Below are the code and all the weights of a small trained network. Each question names an input and a target symbol and asks about switching units off, where a switched-off unit gives its printed mean instead of its output.

import numpy as np


def w(rows, s, z=0):
    codes = np.array(rows[::2]) - 128.0
    scale = np.full(codes.shape[1], s)
    scale[-1] = z or s
    return codes * scale


def norm(h):
    return h / np.sqrt((h * h).mean(-1, keepdims=True) + 1e-5)


def f(y):
    return np.maximum(y, 0)


def softmax(a):
    e = np.exp(a - a.max(-1, keepdims=True))
    return e / e.sum(-1, keepdims=True)


def log_softmax(a):
    a = a - a.max(-1, keepdims=True)
    return a - np.log(np.exp(a).sum(-1, keepdims=True))


def net(x, mask):
    ids = ['αβδεηθλξπστφψ'.index(c) for c in x.split()]
    T = len(ids)
    res = E[ids] + P[:T]
    r = norm(res)
    for j in range(3):
        rows = slice(3 * j, 3 * j + 3)
        q, k, v = (r @ M[0][rows].T for M in (Q, K, V))
        z = softmax(np.where(np.tri(T) > 0, q @ k.T / 3**0.5, -1e9)) @ v
        o = O[0][rows]
        res = res + np.where(mask[j], z, o[:, -1]) @ o[:, :-1]
    y = f(norm(res) @ A[0][:, :-1].T + A[0][:, -1])
    res = res + np.where(mask[3:7], y, B[0][:, -1]) @ B[0][:, :-1]
    return log_softmax(norm(res)[-1] @ U[:, :-1].T + U[:, -1])


Q, K, V, O, A, B = {}, {}, {}, {}, {}, {}
E = w([
[94,48,75,151,132,112,104,115,196,164,60],'α',
[96,81,121,204,145,189,102,130,225,55,138],'β',
[93,122,90,151,109,126,108,124,130,108,251],'δ',
[64,128,77,154,151,160,185,124,184,139,92],'ε',
[80,139,45,74,106,65,107,154,117,191,157],'η',
[163,105,84,234,101,133,119,103,168,116,181],'θ',
[134,76,96,117,69,35,53,122,123,130,157],'λ',
[115,157,55,129,72,82,144,164,161,65,110],'ξ',
[145,102,37,152,193,119,161,95,142,172,155],'π',
[62,87,137,181,111,80,196,80,74,111,128],'σ',
[107,222,81,136,100,116,218,105,105,130,204],'τ',
[142,73,83,68,53,200,197,98,117,111,151],'φ',
[123,93,129,24,214,71,112,100,107,28,162],'ψ',
],0.0018)
P = w([
[66,108,50,160,135,191,55,168,35,99,113],'0',
[6,131,76,120,97,156,58,61,159,149,105],'1',
[50,79,93,157,123,170,95,236,101,143,174],'2',
[129,133,27,150,135,143,97,100,44,71,117],'3',
[54,134,76,121,94,117,123,39,182,142,124],'4',
[91,74,107,143,116,135,149,221,128,134,186],'5',
[169,125,36,146,143,109,146,80,92,71,126],'6',
[101,139,92,110,101,92,154,25,196,133,122],'7',
[124,71,130,132,121,106,188,223,146,127,197],'8',
[220,130,69,144,134,82,184,81,103,75,121],'9',
[150,141,127,99,106,71,182,35,202,131,127],'10',
[164,78,164,111,138,78,223,213,157,127,185],'11',
[214,103,35,118,155,75,212,92,109,59,146],'12',
[210,138,183,81,114,39,224,66,215,125,135],'13',
],0.0023)
Q[0] = w([
[182,178,86,124,143,145,97,54,73,90,74],'head 0',
[150,54,62,145,123,108,195,197,103,78,177],'head 0',
[156,215,205,154,154,175,72,173,59,175,67],'head 0',
[141,69,12,189,111,112,254,176,181,81,219],'head 1',
[157,90,104,102,145,102,113,172,48,100,142],'head 1',
[163,148,74,135,145,123,115,68,109,58,110],'head 1',
[208,176,117,136,159,173,87,104,46,94,96],'head 2',
[130,127,51,115,113,87,167,54,111,90,130],'head 2',
[113,40,42,142,117,91,219,212,141,65,198],'head 2',
],0.0091)
K[0] = w([
[33,87,143,187,122,140,83,224,159,196,151],'head 0',
[209,115,171,75,142,112,215,165,125,94,142],'head 0',
[53,120,44,149,108,205,70,147,39,112,107],'head 0',
[217,141,177,106,130,60,203,122,164,130,134],'head 1',
[140,97,133,91,170,80,128,199,72,120,152],'head 1',
[84,89,161,163,105,153,150,206,192,176,154],'head 1',
[71,70,119,190,141,173,54,206,142,119,177],'head 2',
[164,133,225,96,112,93,148,194,223,180,134],'head 2',
[213,119,184,110,149,90,254,109,115,104,165],'head 2',
],0.0078)
V[0] = w([
[67,237,127,148,189,80,157,144,108,125,181],'head 0',
[91,131,127,162,195,34,99,158,157,124,46],'head 0',
[129,117,169,254,153,79,77,118,109,151,151],'head 0',
[147,77,128,139,176,117,92,113,155,42,172],'head 1',
[189,136,126,156,48,68,116,143,100,189,149],'head 1',
[122,128,151,43,160,63,71,94,160,99,166],'head 1',
[149,75,157,143,207,130,171,75,121,206,160],'head 2',
[134,107,67,70,151,90,126,145,78,214,146],'head 2',
[198,173,92,134,173,156,85,158,219,144,159],'head 2',
],0.0047)
O[0] = w([
[186,208,190,109,232,98,145,210,130,175,118,86],'head 0',
[214,161,112,160,167,12,152,98,211,155,139,35],'head 0',
[90,191,135,254,136,74,136,152,161,125,138,4],'head 0',
[156,182,164,169,106,173,166,182,154,62,173,158],'head 1',
[64,113,14,168,172,133,116,163,54,176,146,111],'head 1',
[206,182,128,205,56,182,138,129,70,115,114,89],'head 1',
[33,106,201,156,132,106,65,116,162,136,105,98],'head 2',
[177,103,232,154,54,138,40,210,124,157,183,172],'head 2',
[112,157,52,73,109,165,52,167,238,133,130,48],'head 2',
],0.0044,0.0039)
A[0] = w([
[126,182,151,147,131,199,121,195,40,105,164,28],'neuron 0',
[101,168,174,139,112,191,121,38,183,207,85,248],'neuron 1',
[113,171,86,134,114,169,172,18,181,103,1,123],'neuron 2',
[135,206,147,59,77,121,152,74,83,199,77,169],'neuron 3',
],0.0044,0.0015)
B[0] = w([
[105,168,116,117,153,137,101,16,180,167,44,239],'neuron 0',
[215,144,41,106,212,223,188,127,87,171,243,203],'neuron 1',
[109,144,204,125,99,94,67,184,54,167,36,250],'neuron 2',
[3,116,122,210,138,104,105,199,198,52,126,235],'neuron 3',
],0.0044,0.0022)
U = w([
[139,87,98,165,32,40,123,30,208,134,159,107],'α',
[95,177,113,104,77,64,138,186,134,42,27,83],'β',
[94,203,114,125,156,155,96,9,187,134,92,194],'δ',
[142,89,174,22,179,64,146,56,243,99,126,92],'ε',
[220,92,135,121,108,83,36,94,94,250,85,82],'η',
[10,146,53,177,181,147,151,160,188,69,170,91],'θ',
[126,182,56,254,78,162,96,130,57,171,132,80],'λ',
[215,148,36,95,172,155,195,160,134,150,219,191],'ξ',
[109,122,184,140,98,117,49,235,185,137,202,191],'π',
[106,98,192,202,172,64,208,126,67,135,151,183],'σ',
[105,163,170,60,231,161,124,188,95,221,70,5],'τ',
[69,57,127,76,81,196,123,104,63,111,131,172],'φ',
[236,192,228,151,88,184,148,125,120,100,113,96],'ψ',
],0.0078,0.0021)

Each question gives the input, a string of symbols that net reads in full, and the target symbol t.
The units are the heads (3 rows each of Q, K, V and O) and the neurons (one row each of A and B). Each row of codes is followed by its name. A weight is (code - 128) times the scale printed after its matrix; where a second scale follows, it is the last column's (O, A, B and U).
mask holds one flag per unit, heads first, then neurons. A switched-off unit (its flag False) gives its mean, the last column of its rows in O or B, instead of its output. The means were averaged over made-up inputs and are rounded, as every weight is.
A unit's drop is (log p(t) with every unit on - log p(t) with that unit switched off) / (log p(t) with every unit on - log p(t) with every unit switched off).
The circuit of an input: a set's keep is (log p(t) with only the set's units on - log p(t) with every unit switched off) / (log p(t) with every unit on - log p(t) with every unit switched off). Starting from all 7 units, units are removed one at a time, each time the one whose removal leaves the highest keep (on an exact tie, the one counted first), for as long as the keep stays at least 0.8.
circuit, biggest first: the units of the circuit, biggest drop first
k most important neurons: the k neurons with the biggest drops, biggest first
heads that matter: for each layer, one digit per head in row order, 1 if its drop is at least 0.15 and else 0, layers parted by /
drop when u is switched off: that unit's drop, to one decimal
input ψ ε δ σ σ φ ε β, target ψ: 2 most important neurons -> (neuron 2; neuron 1)
input ξ ε φ ξ δ ψ σ, target ψ: circuit, biggest first -> (head 1)
input ε ξ φ ξ σ φ ε σ ε σ, target ε: circuit, biggest first -> (head 0; head 1)
input φ φ π φ, target π: circuit, biggest first -> (head 2; head 0)
input ξ ε ξ β φ φ ξ σ π ξ, target π: heads that matter -> 001
input ε φ φ σ λ σ ε, target σ: heads that matter -> 101
input β φ ξ φ ψ σ ψ φ σ ξ ε ξ π, target ξ: circuit, biggest first -> (head 0; head 2)
input φ θ φ ξ ξ ξ σ σ θ π, target θ: circuit, biggest first -> (head 0; head 2)
input α σ δ φ, target δ: circuit, biggest first -> (neuron 0; head 0)
input ξ η σ ψ η, target π: heads that matter -> 101
input φ ε φ π θ ε ε φ σ σ ξ π, target σ: circuit, biggest first -> (head 2; head 0)
input δ π φ φ ψ θ ε φ δ π ξ η ψ, target η: circuit, biggest first -> (head 2; head 1; head 0; neuron 0)
input σ ξ ε σ, target ε: circuit, biggest first -> (head 1; head 0)
input φ φ η τ ψ ξ ψ δ, target δ: heads that matter -> 110
input π φ φ β φ ε φ ψ, target ε: circuit, biggest first -> (head 0)
input ξ ξ ξ ξ ξ φ φ π ψ θ, target ψ: heads that matter -> 010
input ξ ξ ψ η λ φ τ π φ λ ε, target τ: heads that matter -> 001
input τ π ε ξ π σ φ η φ σ λ δ ε, target δ: circuit, biggest first -> (neuron 0; head 0; head 1)
input β π ψ φ α δ ξ ψ ξ ξ φ ψ φ, target ψ: heads that matter -> 010
input β ξ φ φ ε π π η η θ λ π φ, target π: circuit, biggest first -> (head 2)
input δ λ ξ φ φ θ φ τ, target θ: heads that matter -> 100
input ξ η β δ φ λ φ, target λ: circuit, biggest first -> (head 1; head 0)
input φ σ τ φ ξ ε ε θ π, target π: heads that matter -> 001
input τ φ ξ θ φ φ π ξ φ ε π, target ξ: circuit, biggest first -> (neuron 1; head 2; head 0)
input π ε α π φ ε ξ, target ε: drop when head 1 is switched off -> 0.4
input α φ φ φ α η φ φ θ ξ, target θ: drop when neuron 1 is switched off -> 0.0
input φ λ φ ξ φ ξ φ, target ξ: drop when head 2 is switched off -> 0.1
input φ ξ φ π π ψ φ φ φ φ ξ ξ σ, target ξ: drop when head 2 is switched off -> 0.2
